Where the symbols take the nodes:
rud tu gov
rud za daz
mif tu bok
mif za pog
diz tu zof
diz za dis
naz tu nez
naz za rit
pog tu bom
pog za mif
fip tu mif
fip za bom
bom tu mer
bom za fip
bok tu mek
bok za vul
gov tu pab
gov za sas
dis tu bek
dis za diz
pab tu duz
pab za guv
tup tu naz
tup za ret
num tu rit
num za nez
mag tu leg
mag za riz
zof tu guv
zof za duz
rit tu ret
rit za naz
duz tu dis
duz za zof
fof tu ral
fof za mik
zep tu dur
zep za vep
daz tu zep
daz za rud
tib tu vul
tib za mek
guv tu sas
guv za pab
dur tu rov
dur za daf
mek tu tup
mek za tib
rov tu mag
rov za bur
mik tu nit
mik za fof
bek tu fof
bek za nit
daf tu vep
daf za dur
ral tu fip
ral za mer
nit tu diz
nit za bek
leg tu num
leg za pud
bur tu daf
bur za rov
sas tu daz
sas za gov
vul tu pog
vul za bok
vep tu rud
vep za zep
riz tu bur
riz za mag
nez tu pud
nez za num
pud tu riz
pud za leg
ret tu tib
ret za tup
mer tu mik
mer za ral

In the rows, zero is written as 148.

The rows follow the links: the fewer symbols apart two nodes are, the more alike their rows tend to be.

Each row is also shifted at random along 7 hidden directions that mean nothing.

Rows with their nodes:
106,163,128,138,115,147,149,164,158,154,180,117,136,178,159,144,139,95,155,175,166,185,161,144,147,174,126,161,122,132,120,152,150,181,145,179,168,154
node: vep
129,140,140,151,132,126,163,190,101,156,153,137,139,137,169,113,139,63,99,92,163,209,160,148,162,122,162,155,178,134,139,122,130,138,155,136,132,141
node: naz
130,149,144,120,170,140,170,176,135,158,129,153,153,125,175,153,160,139,147,119,150,132,160,176,140,111,137,143,173,137,139,138,183,114,147,94,150,117
node: dis
190,144,170,157,137,116,154,139,130,167,166,175,143,154,138,174,140,108,154,172,145,184,162,137,144,138,140,134,166,159,151,134,150,149,121,134,143,165
node: guv
170,157,141,150,170,162,96,153,162,138,184,133,139,135,164,121,125,137,151,174,146,143,131,159,173,170,134,166,150,135,130,126,126,162,172,182,136,167
node: bur
133,159,149,157,112,124,154,161,139,153,189,136,137,152,137,147,134,97,129,192,170,176,184,125,120,171,156,147,162,147,146,148,139,163,168,157,141,154
node: sas
73,148,129,158,127,160,146,159,140,121,181,98,132,176,143,93,137,127,99,147,187,160,166,103,112,201,180,162,129,146,159,163,114,161,203,151,126,155
node: nez
162,148,144,173,148,174,119,134,192,148,143,171,138,170,140,133,154,166,179,159,103,142,147,166,163,166,137,152,123,147,135,134,130,164,151,160,170,172
node: leg
167,154,124,103,191,163,130,205,160,161,182,116,175,131,195,95,122,131,151,147,138,127,138,190,170,161,142,170,170,143,142,122,158,130,205,118,135,131
node: tib
131,144,155,143,133,134,180,139,153,166,114,167,158,139,134,194,163,157,179,142,138,141,154,162,139,127,143,124,147,153,146,164,173,148,116,146,171,122
node: bek
219,150,170,136,159,136,146,123,122,147,181,158,154,203,146,153,140,168,127,195,153,168,153,107,150,148,153,162,143,164,179,134,162,123,143,103,132,200
node: zof
153,149,163,122,169,121,128,170,121,167,164,150,189,102,156,164,120,144,140,160,127,151,108,167,219,120,146,163,188,151,158,126,141,141,147,205,131,154
node: mik
110,145,134,155,160,159,146,146,139,135,125,141,114,126,169,142,158,118,149,95,171,154,139,163,132,136,128,136,144,125,112,144,151,150,122,128,143,130
node: daf
167,155,141,131,160,161,122,144,207,181,210,168,157,202,168,134,123,131,221,229,105,166,158,177,151,198,112,148,122,167,135,121,168,166,155,102,166,184
node: gov
177,149,159,122,153,144,157,125,139,149,165,134,180,183,136,168,141,192,149,185,156,143,125,117,159,161,151,156,126,169,181,166,162,141,139,150,144,168
node: mer
182,159,159,180,176,167,110,120,165,92,124,127,115,45,120,161,157,217,135,161,188,28,143,138,82,166,161,120,174,124,142,186,127,155,183,199,115,101
node: zep

From each start, follow one symbol. Which node do you reach?
Answers are names.
128,170,109,123,119,172,152,187,168,132,194,85,143,208,162,90,141,132,117,187,177,150,189,122,124,201,155,190,109,135,146,160,149,157,221,145,163,154
tu: rit
93,150,144,130,131,126,175,194,124,164,142,140,171,124,150,151,145,124,118,131,146,156,163,155,165,119,167,159,182,145,158,145,151,132,170,161,151,123
tu: fip
191,138,155,154,116,121,176,148,143,169,152,160,159,161,128,160,142,119,155,156,147,179,169,134,130,162,164,130,151,173,164,158,145,158,140,136,150,143
za: vul
127,150,140,109,171,156,156,162,132,145,170,113,178,168,162,123,138,172,126,157,169,134,133,130,151,161,161,163,145,155,170,158,161,124,178,119,131,147
tu: mer
151,160,140,121,120,141,188,150,144,161,154,140,143,205,161,174,167,127,164,164,168,180,174,136,128,145,123,150,113,143,134,160,192,149,118,106,185,146
tu: duz
167,156,159,122,179,156,126,138,129,132,190,121,173,161,144,133,129,206,113,207,166,113,130,108,151,172,168,174,155,161,187,152,150,123,191,144,116,172
tu: diz
166,135,150,178,152,152,149,119,144,127,115,148,114,107,141,157,160,142,152,100,177,134,133,144,108,149,147,115,143,144,129,169,135,162,116,151,133,119
za: leg
181,150,141,116,197,163,137,167,136,142,128,131,172,114,172,141,145,187,139,114,148,107,108,175,181,121,145,162,164,138,151,144,163,119,155,148,137,127
tu: pog
136,140,134,169,151,164,144,154,176,150,142,168,117,160,163,111,158,119,168,128,132,153,175,173,120,161,140,137,141,142,128,130,143,144,160,90,154,145
za: riz
140,132,159,180,121,132,150,128,152,159,141,178,158,162,116,155,144,141,155,146,115,184,146,138,166,156,168,141,143,174,166,142,114,166,134,178,149,169
za: tib
197,157,140,127,149,150,140,151,172,176,194,159,147,202,175,147,138,109,194,193,130,187,158,168,156,166,109,154,126,149,123,122,176,162,134,106,170,178
za: daz
153,165,149,115,126,129,165,186,123,157,146,132,180,131,143,177,145,149,122,163,150,143,154,146,182,116,152,175,175,138,155,154,164,138,160,201,163,134
za: mik
137,164,128,127,168,194,120,150,167,107,159,96,161,174,147,108,149,236,118,172,161,84,132,124,156,182,162,192,114,137,166,172,144,137,210,178,147,160
tu: tib
103,137,155,182,177,157,140,133,144,124,124,167,105,100,151,125,159,149,134,111,165,111,165,151,87,143,160,119,176,140,142,143,137,125,164,86,113,123
tu: zep
140,135,154,157,129,135,175,140,154,152,137,152,158,139,121,157,150,152,155,149,155,137,166,134,106,166,176,119,152,172,169,176,146,155,156,134,142,123
za: pog
252,152,160,171,165,154,116,129,171,146,153,181,125,143,151,147,151,156,169,168,126,133,157,161,136,150,132,138,154,143,135,123,148,142,144,122,146,166
za: daf
170,156,125,131,170,166,142,185,155,135,124,114,143,83,172,133,150,147,143,111,164,96,135,184,145,137,141,149,168,120,119,155,152,142,176,172,146,93
tu: ret
113,142,145,129,138,130,176,192,121,170,156,153,171,163,161,120,143,112,112,130,137,182,174,150,163,126,170,163,177,152,169,126,153,117,174,105,144,147
za: bom
